Below is a small trained network, with its code and all its weights. Each question gives an input and a class and asks what happens when units are switched off, that is, made to give their printed mean instead of their output.

import numpy as np


def w(rows, s, z=0):
    codes = np.array(rows[::2]) - 128.0
    scale = np.full(codes.shape[1], s)
    scale[-1] = z or s
    return codes * scale


def f(y):
    return np.maximum(y, 0)


def log_softmax(a):
    a = a - a.max(-1, keepdims=True)
    return a - np.log(np.exp(a).sum(-1, keepdims=True))


def net(x, mask):
    res = np.array(x, float).reshape(1, 4) / 4 @ E
    y = f(res @ A[0][:, :-1].T + A[0][:, -1])
    res = res + np.where(mask, y, B[0][:, -1]) @ B[0][:, :-1]
    return log_softmax(res[-1] @ U[:, :-1].T + U[:, -1])


A, B = {}, {}
E = w([
[134,79,9,52],'x0',
[250,47,175,103],'x1',
[41,2,145,176],'x2',
[199,124,51,250],'x3',
],0.0039)
A[0] = w([
[83,141,179,40,98],'neuron 1',
[132,99,53,84,104],'neuron 2',
[119,69,142,134,103],'neuron 3',
[153,170,122,111,101],'neuron 4',
[218,46,176,103,71],'neuron 5',
[125,97,32,66,94],'neuron 6',
[130,99,59,87,98],'neuron 7',
[103,134,167,62,95],'neuron 8',
[80,150,103,141,84],'neuron 9',
[126,130,130,130,247],'neuron 10',
[124,185,110,118,118],'neuron 11',
[204,80,161,102,66],'neuron 12',
[102,68,134,143,108],'neuron 13',
[144,131,106,165,98],'neuron 14',
[127,129,130,130,254],'neuron 15',
[145,124,113,155,107],'neuron 16',
[130,178,253,214,80],'neuron 17',
[88,71,141,158,88],'neuron 18',
[85,94,129,148,107],'neuron 19',
[106,135,101,122,123],'neuron 20',
[191,212,125,81,89],'neuron 21',
[146,130,106,166,96],'neuron 22',
[86,141,170,56,92],'neuron 23',
[131,149,186,166,97],'neuron 24',
[133,107,70,93,89],'neuron 25',
[128,108,171,70,104],'neuron 26',
[160,143,65,222,99],'neuron 27',
[103,137,145,93,108],'neuron 28',
[127,128,129,129,242],'neuron 29',
[158,132,89,190,94],'neuron 30',
[12,200,67,145,70],'neuron 31',
[166,121,96,190,101],'neuron 32',
[76,40,142,162,87],'neuron 33',
[127,124,129,126,114],'neuron 34',
[189,143,141,98,112],'neuron 35',
[108,157,148,154,119],'neuron 36',
[180,211,117,92,87],'neuron 37',
[95,149,107,132,93],'neuron 38',
],0.011,0.0038)
B[0] = w([
[153,56,71,146,203],'neuron 1',
[139,98,201,108,195],'neuron 2',
[88,143,125,160,166],'neuron 3',
[87,126,128,139,171],'neuron 4',
[175,196,134,234,225],'neuron 5',
[139,92,226,111,211],'neuron 6',
[136,97,197,115,186],'neuron 7',
[145,75,91,151,176],'neuron 8',
[140,153,134,184,164],'neuron 9',
[140,175,93,39,244],'neuron 10',
[97,155,132,170,181],'neuron 11',
[159,175,138,215,194],'neuron 12',
[75,134,127,144,176],'neuron 13',
[133,94,111,146,161],'neuron 14',
[136,164,100,56,251],'neuron 15',
[134,105,112,143,156],'neuron 16',
[148,76,255,103,252],'neuron 17',
[68,117,128,157,180],'neuron 18',
[85,131,131,162,170],'neuron 19',
[139,143,148,143,155],'neuron 20',
[36,127,126,154,232],'neuron 21',
[133,93,110,147,162],'neuron 22',
[152,67,83,153,188],'neuron 23',
[138,105,185,121,180],'neuron 24',
[132,97,185,124,172],'neuron 25',
[160,96,100,167,168],'neuron 26',
[151,55,68,158,233],'neuron 27',
[141,100,105,143,158],'neuron 28',
[143,183,88,29,239],'neuron 29',
[138,72,93,151,194],'neuron 30',
[180,202,143,246,242],'neuron 31',
[144,77,88,155,201],'neuron 32',
[40,124,127,163,205],'neuron 33',
[127,126,127,131,128],'neuron 34',
[99,153,138,191,190],'neuron 35',
[148,126,166,148,168],'neuron 36',
[44,126,126,147,221],'neuron 37',
[139,147,137,165,154],'neuron 38',
],0.044,0.0039)
U = w([
[153,48,52,135,136],'0',
[2,146,119,140,137],'1',
[147,103,205,102,141],'2',
[166,201,117,170,128],'3',
[143,179,69,53,253],'4',
[120,142,110,104,75],'5',
[121,140,109,105,71],'6',
[121,142,109,104,60],'7',
],0.0091,0.0061)

Each question gives the input, the list of numbers given to net, and the class t.
The units are the neurons (one row each of A and B). Each row of codes is followed by its name. A weight is (code - 128) times the scale printed after its matrix; where a second scale follows, it is the last column's (A, B and U).
mask holds one flag per neuron, in row order. A switched-off neuron (its flag False) gives its mean, the last column of its row in B, instead of its output. The means were averaged over made-up inputs and are rounded, as every weight is.
A unit's drop is (log p(t) with every unit on - log p(t) with that unit switched off) / (log p(t) with every unit on - log p(t) with every unit switched off).
The circuit of an input: a set's keep is (log p(t) with only the set's units on - log p(t) with every unit switched off) / (log p(t) with every unit on - log p(t) with every unit switched off). Starting from the 12 units with the biggest drops (on a tie, the unit counted first), units are removed one at a time, each time the one whose removal leaves the highest keep (on an exact tie, the one counted first), for as long as the keep stays at least 0.8.
units of the circuit, in order: the units of the circuit, biggest drop first
k most important neurons: the k neurons with the biggest drops, biggest first
drop when u is switched off: that unit's drop, to one decimal
input [-7,2,-7,-2], class 1: units of the circuit, in order -> [neuron 21]
input [5,6,5,5], class 3: 3 most important neurons -> [neuron 5; neuron 17; neuron 12]
input [1,3,-3,2], class 4: 2 most important neurons -> [neuron 31; neuron 33]
input [7,6,7,-3], class 1: 2 most important neurons -> [neuron 33; neuron 17]
input [8,-5,-7,-4], class 2: 3 most important neurons -> [neuron 6; neuron 2; neuron 7]
input [-6,5,5,7], class 0: 2 most important neurons -> [neuron 27; neuron 32]
input [7,0,-4,-8], class 0: 2 most important neurons -> [neuron 1; neuron 23]
input [5,-6,2,2], class 3: 2 most important neurons -> [neuron 31; neuron 17]
input [-1,6,6,-6], class 0: 3 most important neurons -> [neuron 1; neuron 26; neuron 31]
input [-1,0,3,-1], class 4: 2 most important neurons -> [neuron 21; neuron 37]
input [-6,-5,1,-5], class 2: 2 most important neurons -> [neuron 17; neuron 27]
input [-7,3,-3,6], class 2: drop when neuron 27 is switched off -> -0.2
input [-6,-4,-3,6], class 0: drop when neuron 7 is switched off -> 0.1
input [2,5,6,2], class 1: units of the circuit, in order -> [neuron 33]
input [-7,-5,1,-1], class 2: drop when neuron 15 is switched off -> 0.0
